[[129 130 127]
 [101 111 114]
 [112 105 130]
 [119 123 122]
 [134 126 136]
 [129 131 127]
 [119 101 139]
 [125 118 132]
 [117 131 115]]
->
[[129 127]
 [101 114]
 [112 130]
 [119 122]
 [134 136]
 [129 127]
 [119 139]
 [125 132]
 [117 115]]

[[139 129 137 128 131 131]
 [131 128 135 132 132 128]
 [132 131 133 132 129 133]
 [136 132 127 130 130 129]
 [129 128 140 132 129 127]
 [135 128 134 131 128 130]
 [132 128 153 129 133 127]
 [142 131 147 132 127 129]
 [128 129 148 137 127 128]]
->
[[139 137 131]
 [131 135 132]
 [132 133 129]
 [136 127 130]
 [129 140 129]
 [135 134 128]
 [132 153 133]
 [142 147 127]
 [128 148 127]]

[[121 122 109]
 [137 135 150]
 [137 135 151]
 [128 128 127]]
->
[[121 109]
 [137 150]
 [137 151]
 [128 127]]

[[124 129 103 129 123 129 128 125 123 124 130 127]
 [123 131 118 130 112 131 130 127 125 121 132 126]]
->
[[124 103 123 128 123 130]
 [123 118 112 130 125 132]]

[[123 135 131 133 126 145 132 132 143 119 124 134]
 [123 135 131 136 122 141 133 138 134 121 121 126]
 [124 135 131 138 121 139 132 137 125 116 124 129]
 [122 135 129 133 121 145 133 134 134 122 126 127]
 [124 136 132 132 128 148 131 123 141 107 132 150]
 [124 135 131 137 120 141 131 130 118 106 134 141]
 [124 135 131 137 120 141 131 130 118 107 133 139]]
->
[[123 131 126 132 143 124]
 [123 131 122 133 134 121]
 [124 131 121 132 125 124]
 [122 129 121 133 134 126]
 [124 132 128 131 141 132]
 [124 131 120 131 118 134]
 [124 131 120 131 118 133]]

[[134 128]
 [101 130]
 [134 144]
 [124 121]]
->
[[134]
 [101]
 [134]
 [124]]

[[119 137 108]
 [127 127 123]
 [125 123 126]
 [126 128 138]
 [139 122 153]
 [137 127 137]
 [131 128 133]
 [124 131 123]
 [123 128 129]]
->
[[119 108]
 [127 123]
 [125 126]
 [126 138]
 [139 153]
 [137 137]
 [131 133]
 [124 123]
 [123 129]]
---
[[146 147 116 102 123 148 151 133 116 134 135 140 143 141 133]
 [148 143 114 109 141 157 147 139 130 128 140 134 113 141 137]]
->
[[146 147 116 102 123 148 151 133 116 134 135 140 143 141 133]]

[[146 151 120 101 122 130 128]
 [136  98 113 137 125 132 122]
 [109 142 115 135 124 131 122]
 [124 122 138 139 129 125 122]
 [120 137 109 157 129 134 128]
 [126 155 116 136 131 127 133]
 [134 106 140 137 133 127 132]
 [134 126 102 102 127 109 123]
 [112 156 158 127 127 123 127]
 [130 126 108 111 130 124 130]
 [133 151 111  99 127 122 130]
 [127 112 122 125 129 120 134]]
->
[[146 151 120 101 122 130 128]
 [109 142 115 135 124 131 122]
 [120 137 109 157 129 134 128]
 [134 106 140 137 133 127 132]
 [112 156 158 127 127 123 127]
 [133 151 111  99 127 122 130]]

[[153 153 153]
 [153 152 153]]
->
[[153 153 153]]

[[128 138 136 145 127 142 128]
 [119 134 104 144 120 149 139]
 [137 138 135 136 124 140 129]]
->
[[128 138 136 145 127 142 128]
 [137 138 135 136 124 140 129]]

[[142 134 144 133 119 119 138 120 106 133 133 142]
 [149 109 152 146 113 109 125 106 117 143 145 145]
 [150 107 152 147 113 108 123 104 118 144 146 145]
 [137 128 138 133 124 123 131 123 118 132 132 136]
 [113 148 108 113 146 149 132 151 137 112 110 113]]
->
[[142 134 144 133 119 119 138 120 106 133 133 142]
 [150 107 152 147 113 108 123 104 118 144 146 145]
 [113 148 108 113 146 149 132 151 137 112 110 113]]

[[139 140 131 124 114 131 123 140 137 148 133 125 150 134 132]
 [124 126 125 116 122 143 120 151 126 133 134 130 126 120 128]
 [109 134 119 125 130 137 128 154 124 136 135 140 117 118 117]]
->
[[139 140 131 124 114 131 123 140 137 148 133 125 150 134 132]
 [109 134 119 125 130 137 128 154 124 136 135 140 117 118 117]]
---
[[126 125 131 138 146 127 113 126 109 114 150 118 145 108]
 [148 139 118 136 117 137 139 116 131 106 123 145 147 114]]
->
[[148 139 118 136 117 137 139 116 131 106 123 145 147 114]
 [126 125 131 138 146 127 113 126 109 114 150 118 145 108]]

[[110 111 154 134 150]
 [115 111 131 106 103]
 [113 125 123 138 120]
 [132 133 119 142 129]
 [115 129 142 142 103]
 [137 113 123 102 141]]
->
[[137 113 123 102 141]
 [110 111 154 134 150]
 [115 111 131 106 103]
 [113 125 123 138 120]
 [132 133 119 142 129]
 [115 129 142 142 103]]

[[154 123 153 126]
 [124 148 120 102]
 [153 116 155 133]
 [139 125 132 136]
 [125 146 118 103]
 [118 144 113 113]
 [125 142 131 111]
 [120 141 115 116]
 [103 134 102 132]
 [128 112 134 146]]
->
[[128 112 134 146]
 [154 123 153 126]
 [124 148 120 102]
 [153 116 155 133]
 [139 125 132 136]
 [125 146 118 103]
 [118 144 113 113]
 [125 142 131 111]
 [120 141 115 116]
 [103 134 102 132]]

[[119 122 151 123 116 134 135 141 141 116 120 116 128 114 118]
 [118 117 141 113 115 139 145 127 144 125 118 119 114 128 116]
 [120 113 126 110 123 141 143 115 139 150 120 117 114 153 121]
 [141 147 128 149 137 113 112 135 111 100 139 139 146  99 140]
 [116 118 148 114 115 138 143 133 142 122 115 112 114 126 119]]
->
[[116 118 148 114 115 138 143 133 142 122 115 112 114 126 119]
 [119 122 151 123 116 134 135 141 141 116 120 116 128 114 118]
 [118 117 141 113 115 139 145 127 144 125 118 119 114 128 116]
 [120 113 126 110 123 141 143 115 139 150 120 117 114 153 121]
 [141 147 128 149 137 113 112 135 111 100 139 139 146  99 140]]

[[126 118]
 [135 144]
 [117 153]
 [126 120]]
->
[[126 120]
 [126 118]
 [135 144]
 [117 153]]

[[130 137 129]
 [111 126 143]
 [141 138 122]
 [126 134 132]
 [134 140 127]
 [138 123 126]
 [137 125 126]
 [154 141 113]]
->
[[154 141 113]
 [130 137 129]
 [111 126 143]
 [141 138 122]
 [126 134 132]
 [134 140 127]
 [138 123 126]
 [137 125 126]]
